56  123  188  133
174  213  200  226
->
226  200  213  174
133  188  123  56

102  82  172  171  153  174  62
181  171  143  197  218  137  106
136  168  85  83  75  91  200
191  189  71  117  183  73  105
62  99  98  44  41  96  166
69  94  100  48  51  110  190
->
190  110  51  48  100  94  69
166  96  41  44  98  99  62
105  73  183  117  71  189  191
200  91  75  83  85  168  136
106  137  218  197  143  171  181
62  174  153  171  172  82  102

111  202  110  52  126  131  134  73  134
161  142  62  194  90  109  133  137  132
150  115  50  89  142  86  139  86  140
47  91  62  187  120  94  126  134  122
->
122  134  126  94  120  187  62  91  47
140  86  139  86  142  89  50  115  150
132  137  133  109  90  194  62  142  161
134  73  134  131  126  52  110  202  111

103  183
71  182
80  208
68  194
100  196
105  175
88  210
50  208
106  217
87  218
->
218  87
217  106
208  50
210  88
175  105
196  100
194  68
208  80
182  71
183  103

66  125  94  85  101  77  126
147  94  113  120  110  128  171
167  59  98  111  93  130  213
166  78  113  124  109  139  194
->
194  139  109  124  113  78  166
213  130  93  111  98  59  167
171  128  110  120  113  94  147
126  77  101  85  94  125  66

51  124  128  227  177  93  127  133  145  171  157  165
55  122  128  219  173  89  119  131  132  174  157  165
62  123  122  217  176  92  117  131  128  170  153  166
71  134  137  196  185  99  140  140  176  166  165  141
62  122  129  228  169  90  119  131  132  171  151  166
82  135  130  185  183  108  144  140  175  158  160  137
80  132  123  204  192  90  135  143  173  169  171  140
->
140  171  169  173  143  135  90  192  204  123  132  80
137  160  158  175  140  144  108  183  185  130  135  82
166  151  171  132  131  119  90  169  228  129  122  62
141  165  166  176  140  140  99  185  196  137  134  71
166  153  170  128  131  117  92  176  217  122  123  62
165  157  174  132  131  119  89  173  219  128  122  55
165  157  171  145  133  127  93  177  227  128  124  51

81  87
61  97
121  102
61  99
164  131
204  170
65  97
120  103
121  101
62  99
174  187
204  170
->
170  204
187  174
99  62
101  121
103  120
97  65
170  204
131  164
99  61
102  121
97  61
87  81

142  143  139  159  72  107  129  76  58
87  89  151  184  145  109  116  34  122
142  148  95  52  113  187  158  163  117
157  139  93  43  111  183  173  169  121
164  138  93  37  115  177  181  171  124
153  47  94  132  156  106  129  192  207
85  92  174  215  175  119  129  81  111
116  90  134  107  107  136  111  184  228
152  81  128  200  207  85  107  137  134
->
134  137  107  85  207  200  128  81  152
228  184  111  136  107  107  134  90  116
111  81  129  119  175  215  174  92  85
207  192  129  106  156  132  94  47  153
124  171  181  177  115  37  93  138  164
121  169  173  183  111  43  93  139  157
117  163  158  187  113  52  95  148  142
122  34  116  109  145  184  151  89  87
58  76  129  107  72  159  139  143  142
---
212  214  216  190
203  209  205  198
212  213  218  184
->
190  205  213

160  25  68
196  70  188
45  172  59
->
68  70  45

199  159  191  200
160  70  109  117
56  119  79  69
90  42  45  49
->
200  109  119  90

197  96  191  87  24
178  200  77  70  118
204  159  115  51  49
219  222  41  72  110
143  231  47  92  169
->
24  70  115  222  143

190  160  122  161
117  175  204  189
156  177  180  197
160  182  183  183
->
161  204  177  160

106  160
124  31
103  174
->
160  124

90  187  40
127  138  123
85  172  59
129  130  132
90  159  192
->
40  138  85

62  122  141  117
227  198  190  210
->
117  190

134  59
92  135
202  78
97  122
->
59  92
---
193  180  67  124  86  116  178  64  171  60  74  162  75  42  187
196  189  65  74  140  156  189  129  191  79  74  191  136  99  196
162  184  59  70  163  166  176  151  180  93  64  174  152  117  180
->
196  189  65  74  140  156  189  129  191  79  74  191  136  99  196
193  180  67  124  86  116  178  64  171  60  74  162  75  42  187
162  184  59  70  163  166  176  151  180  93  64  174  152  117  180

168  177  82  108  65
145  135  112  107  109
170  125  93  62  93
122  120  136  111  127
127  209  112  171  58
121  171  125  155  92
->
170  125  93  62  93
168  177  82  108  65
145  135  112  107  109
127  209  112  171  58
122  120  136  111  127
121  171  125  155  92

181  202  105  215  30  107  107  211  117
161  145  137  146  148  130  137  41  159
127  121  133  116  148  123  132  116  136
202  207  115  220  58  112  117  126  144
29  43  132  48  162  192  137  97  82
107  113  127  117  127  150  130  112  115
104  102  133  99  152  135  132  121  124
->
202  207  115  220  58  112  117  126  144
181  202  105  215  30  107  107  211  117
161  145  137  146  148  130  137  41  159
127  121  133  116  148  123  132  116  136
107  113  127  117  127  150  130  112  115
104  102  133  99  152  135  132  121  124
29  43  132  48  162  192  137  97  82

199  108
47  214
166  208
116  47
->
199  108
166  208
116  47
47  214

104  105  123
94  118  112
108  119  30
38  107  97
167  146  229
114  70  120
133  161  101
53  174  149
80  121  109
->
167  146  229
133  161  101
114  70  120
108  119  30
104  105  123
94  118  112
80  121  109
53  174  149
38  107  97

163  86  129  142  154  143  137  104
122  185  114  145  131  67  117  114
156  41  97  120  128  117  127  127
139  121  100  156  168  156  140  125
116  223  127  154  100  186  124  107
111  194  83  116  174  64  122  137
117  82  153  126  182  147  133  108
->
163  86  129  142  154  143  137  104
156  41  97  120  128  117  127  127
139  121  100  156  168  156  140  125
122  185  114  145  131  67  117  114
117  82  153  126  182  147  133  108
116  223  127  154  100  186  124  107
111  194  83  116  174  64  122  137
